Below is a small trained network, with its code and all its weights. Each question gives an input and a target symbol and asks what happens when units are switched off, that is, made to give their printed mean instead of their output.

import numpy as np


def w(rows, s, z=0):
    codes = np.array(rows[::2]) - 128.0
    scale = np.full(codes.shape[1], s)
    scale[-1] = z or s
    return codes * scale


def f(y):
    return y / 2 * (1 + np.tanh(0.7978845608 * (y + 0.044715 * y**3)))


def softmax(a):
    e = np.exp(a - a.max(-1, keepdims=True))
    return e / e.sum(-1, keepdims=True)


def log_softmax(a):
    a = a - a.max(-1, keepdims=True)
    return a - np.log(np.exp(a).sum(-1, keepdims=True))


def net(x, mask):
    ids = ['βγεζθλξω'.index(c) for c in x.split()]
    T = len(ids)
    res = E[ids] + P[:T]
    u = 0
    for l in range(3):
        q, k, v = (res @ M[l].T for M in (Q, K, V))
        z = softmax(np.where(np.tri(T) > 0, q @ k.T / 2**0.5, -1e9)) @ v
        res = res + np.where(mask[u], z, O[l][:, -1]) @ O[l][:, :-1]
        u += 1
        y = f(res @ A[l][:, :-1].T + A[l][:, -1])
        res = res + np.where(mask[u : u + 8], y, B[l][:, -1]) @ B[l][:, :-1]
        u += 8
    return log_softmax(res[-1] @ U[:, :-1].T + U[:, -1])


Q, K, V, O, A, B = {}, {}, {}, {}, {}, {}
E = w([
[173,187,191,216,69,184,234,100,113,135],'β',
[93,59,107,96,3,106,113,86,174,141],'γ',
[46,45,140,105,77,86,67,63,160,63],'ε',
[170,183,80,77,152,149,208,50,98,15],'ζ',
[140,61,241,79,129,59,106,136,119,98],'θ',
[137,125,144,32,194,195,169,40,198,80],'λ',
[117,106,138,85,193,194,14,94,120,182],'ξ',
[101,47,143,142,193,219,230,109,51,113],'ω',
],0.014)
P = w([
[156,146,175,131,84,51,128,12,94,162],'0',
[170,154,160,183,72,106,122,90,127,111],'1',
[178,147,151,182,91,124,118,105,136,111],'2',
[140,139,150,151,103,126,126,123,126,117],'3',
[139,130,135,147,120,133,120,144,129,118],'4',
[133,122,123,139,139,146,123,157,142,119],'5',
[128,111,118,127,148,156,130,176,144,128],'6',
[116,106,113,114,163,166,129,194,156,130],'7',
[111,97,111,105,177,182,125,211,157,122],'8',
[102,86,101,98,188,188,128,227,162,133],'9',
[103,82,96,87,194,200,132,250,182,144],'10',
],0.017)
Q[0] = w([
[121,2,183,97,101,130,123,111,160,92],'L0H1',
[43,140,79,109,117,78,147,131,124,159],'L0H1',
],0.019)
K[0] = w([
[168,93,127,11,245,196,128,248,124,120],'L0H1',
[132,125,83,134,21,7,95,152,172,40],'L0H1',
],0.011)
V[0] = w([
[1,17,156,203,63,233,64,70,226,184],'L0H1',
[160,122,235,170,193,90,103,180,130,87],'L0H1',
],0.0053)
O[0] = w([
[113,193,47,95,183,35,155,134,79,88,253],'L0H1',
[2,120,189,142,129,105,136,123,167,209,218],'L0H1',
],0.0079,0.0028)
A[0] = w([
[45,176,167,123,128,197,145,127,139,91,129],'L0N1',
[177,171,177,77,150,92,84,185,70,158,157],'L0N2',
[121,168,70,137,35,179,126,172,148,131,121],'L0N3',
[163,144,23,159,161,173,124,92,140,93,77],'L0N4',
[146,121,155,116,94,130,56,118,111,126,52],'L0N5',
[147,253,103,99,164,132,125,135,45,97,89],'L0N6',
[153,132,171,194,86,195,118,200,137,89,72],'L0N7',
[166,161,114,93,81,63,159,121,84,195,10],'L0N8',
],0.0081,0.011)
B[0] = w([
[250,142,93,185,80,128,160,179,163,197,254],'L0N1',
[37,128,16,217,39,180,94,59,159,152,234],'L0N2',
[84,104,141,130,255,63,90,94,76,20,142],'L0N3',
[87,167,211,187,62,141,148,152,130,171,163],'L0N4',
[155,117,36,230,202,118,115,106,141,100,103],'L0N5',
[134,35,185,179,135,155,116,143,175,210,159],'L0N6',
[113,51,62,7,183,136,99,70,133,91,127],'L0N7',
[233,103,47,251,102,59,147,195,187,127,111],'L0N8',
],0.0063,0.0028)
Q[1] = w([
[147,191,101,118,166,150,108,104,60,127],'L1H1',
[249,166,129,175,150,153,234,110,129,40],'L1H1',
],0.015)
K[1] = w([
[143,125,147,135,109,90,164,101,122,94],'L1H1',
[143,164,172,123,78,91,124,5,117,136],'L1H1',
],0.019)
V[1] = w([
[131,207,106,195,133,181,104,114,123,254],'L1H1',
[125,215,101,44,192,66,22,99,215,99],'L1H1',
],0.0056)
O[1] = w([
[180,149,99,76,102,64,69,208,100,125,92],'L1H1',
[93,165,255,67,127,156,109,142,117,127,6],'L1H1',
],0.0092,0.0022)
A[1] = w([
[198,36,227,132,197,127,123,201,64,21,140],'L1N1',
[165,161,254,31,102,22,173,249,84,97,113],'L1N2',
[99,198,245,47,135,242,209,138,60,152,31],'L1N3',
[138,45,104,130,55,20,5,252,106,75,3],'L1N4',
[100,130,166,136,133,132,61,148,94,134,57],'L1N5',
[213,118,179,128,207,109,67,120,238,161,114],'L1N6',
[235,84,62,213,147,161,52,144,143,120,1],'L1N7',
[53,136,57,113,137,126,173,49,129,21,29],'L1N8',
],0.0055,0.0058)
B[1] = w([
[124,171,111,113,107,123,106,72,167,210,231],'L1N1',
[106,93,93,160,134,214,41,96,59,128,201],'L1N2',
[96,205,36,166,186,35,85,88,178,154,253],'L1N3',
[109,225,104,166,182,137,138,20,159,191,199],'L1N4',
[154,92,134,157,95,173,147,122,139,118,111],'L1N5',
[78,130,54,182,106,151,180,182,55,103,146],'L1N6',
[1,151,108,85,143,83,212,99,80,81,156],'L1N7',
[112,165,224,103,157,140,149,176,88,122,150],'L1N8',
],0.0079,0.0028)
Q[2] = w([
[135,148,179,61,134,82,118,236,42,119],'L2H1',
[12,14,167,118,59,87,16,189,169,133],'L2H1',
],0.011)
K[2] = w([
[152,174,152,175,51,89,79,138,174,45],'L2H1',
[90,118,81,103,216,211,125,255,207,140],'L2H1',
],0.012)
V[2] = w([
[45,43,166,149,231,135,142,131,2,187],'L2H1',
[163,216,62,50,146,237,176,59,107,80],'L2H1',
],0.0053)
O[2] = w([
[118,150,74,255,96,159,120,70,185,48,254],'L2H1',
[195,73,193,153,251,62,52,202,137,90,158],'L2H1',
],0.0071,0.0023)
A[2] = w([
[183,110,179,96,218,108,98,109,129,122,109],'L2N1',
[174,179,207,85,131,152,147,135,167,255,85],'L2N2',
[82,204,42,121,139,143,113,59,118,127,101],'L2N3',
[91,216,142,180,126,119,159,131,193,171,21],'L2N4',
[213,156,81,207,182,101,233,129,131,86,9],'L2N5',
[125,203,174,138,193,33,72,172,151,148,56],'L2N6',
[81,129,162,189,168,212,77,115,169,125,120],'L2N7',
[94,98,201,107,100,112,178,162,153,93,129],'L2N8',
],0.0074,0.012)
B[2] = w([
[54,94,125,179,34,95,96,245,173,150,209],'L2N1',
[63,128,193,235,164,97,154,41,53,15,145],'L2N2',
[160,85,207,141,114,114,133,231,180,130,254],'L2N3',
[187,114,135,29,190,60,94,145,203,240,142],'L2N4',
[174,115,200,2,133,195,91,73,106,146,186],'L2N5',
[199,75,17,143,50,189,150,41,120,48,170],'L2N6',
[217,165,103,77,136,84,174,106,72,163,230],'L2N7',
[149,88,159,117,151,108,224,91,129,96,154],'L2N8',
],0.0068,0.0062)
U = w([
[60,133,134,144,17,196,175,103,151,212,129],'β',
[121,153,168,116,141,112,132,87,160,205,38],'γ',
[140,56,230,129,87,115,136,186,120,149,111],'ε',
[9,217,196,117,165,124,175,101,80,103,151],'ζ',
[69,181,146,84,104,185,1,104,80,193,254],'θ',
[154,41,157,86,153,227,125,17,107,149,44],'λ',
[87,132,35,225,122,58,106,87,140,96,125],'ξ',
[136,131,91,45,80,41,188,109,38,148,102],'ω',
],0.0044,0.0039)

Each question gives the input, a string of symbols that net reads in full, and the target symbol t.
The units are the heads (2 rows each of Q, K, V and O) and the neurons (one row each of A and B). Each row of codes is followed by its name. A weight is (code - 128) times the scale printed after its matrix; where a second scale follows, it is the last column's (O, A, B and U).
mask holds one flag per unit, layer by layer, with each layer's heads first. A switched-off unit (its flag False) gives its mean, the last column of its rows in O or B, instead of its output. The means were averaged over made-up inputs and are rounded, as every weight is.
A unit's drop is (log p(t) with every unit on - log p(t) with that unit switched off) / (log p(t) with every unit on - log p(t) with every unit switched off).
The circuit of an input: a set's keep is (log p(t) with only the set's units on - log p(t) with every unit switched off) / (log p(t) with every unit on - log p(t) with every unit switched off). Starting from the 12 units with the biggest drops (on a tie, the unit counted first), units are removed one at a time, each time the one whose removal leaves the highest keep (on an exact tie, the one counted first), for as long as the keep stays at least 0.8.
units of the circuit, in order: the units of the circuit, biggest drop first
top k neurons: the k neurons with the biggest drops, biggest first
top k neurons in layer l: the k neurons of layer l with the biggest drops, biggest first
drop when u is switched off: that unit's drop, to one decimal
input ξ θ β, target θ: units of the circuit, in order -> L1H1; L1N2; L0N2
input θ ζ λ θ λ, target β: units of the circuit, in order -> L2H1; L0H1
input γ θ ω γ β ω ζ β γ ω β, target ζ: top 2 neurons -> L2N2; L0N8
input ε ε γ λ ω λ β, target γ: units of the circuit, in order -> L1H1; L1N3; L2N4; L0H1
input ω β ξ ξ ζ ξ γ β ω ξ, target ξ: units of the circuit, in order -> L1H1; L2H1
input ξ θ θ ξ γ ζ γ, target λ: units of the circuit, in order -> L0H1; L0N7; L0N3; L2N1
input ω ε β ε γ β ε, target ζ: units of the circuit, in order -> L0H1; L1H1; L1N8
input ζ θ ω ω θ θ θ γ λ β ζ, target ε: units of the circuit, in order -> L2H1; L2N1
input γ ξ θ γ ζ ζ, target ζ: top 2 neurons -> L2N2; L0N8
input ω β ξ θ θ ω, target λ: top neuron in layer 1 -> L1N3
input ζ ξ ζ ω θ θ ε, target β: units of the circuit, in order -> L0H1; L2H1
input ε ξ ζ λ β ω ω, target γ: top 2 neurons -> L1N3; L2N4
input θ θ ξ θ ω γ ξ ε ζ γ, target λ: top 2 neurons -> L0N7; L0N3
input γ ω ω γ, target ξ: units of the circuit, in order -> L1H1
input ω ζ ω ε ζ θ λ, target λ: top 2 neurons in layer 2 -> L2N5; L2N1
input λ ω θ θ ω θ λ, target ξ: top 3 neurons -> L1N3; L2N6; L2N1
input ω ω ε ξ γ γ ε λ ζ β, target λ: top 2 neurons in layer 2 -> L2N5; L2N1
input β ξ ξ θ ζ ζ, target ω: top 2 neurons in layer 1 -> L1N7; L1N2
input ω θ ζ ξ ε ζ γ ω ω, target λ: top 3 neurons -> L2N5; L0N1; L2N1
input ξ ε ε ω θ γ λ ε, target ε: top 2 neurons -> L2N1; L1N3
input λ θ ζ β ζ ω, target ξ: top 2 neurons -> L1N3; L2N6
input ξ ω θ γ ξ ω ξ ζ ξ θ γ, target θ: top 2 neurons -> L1N2; L0N2
input ξ ω λ ζ θ ω ξ ξ, target ξ: top neuron -> L0N2
input ζ ω ξ β θ λ γ, target ε: drop when L2H1 is switched off -> 0.8
input ω ω θ γ ω ζ ε ζ ω γ, target ξ: drop when L1H1 is switched off -> 0.4
input ζ λ ω ε θ θ ω γ θ θ ω, target ε: drop when L0H1 is switched off -> 1.1
input β θ ζ β, target ω: drop when L1H1 is switched off -> 0.7
input ζ β ω θ ξ γ β θ ε, target β: top neuron -> L0N1
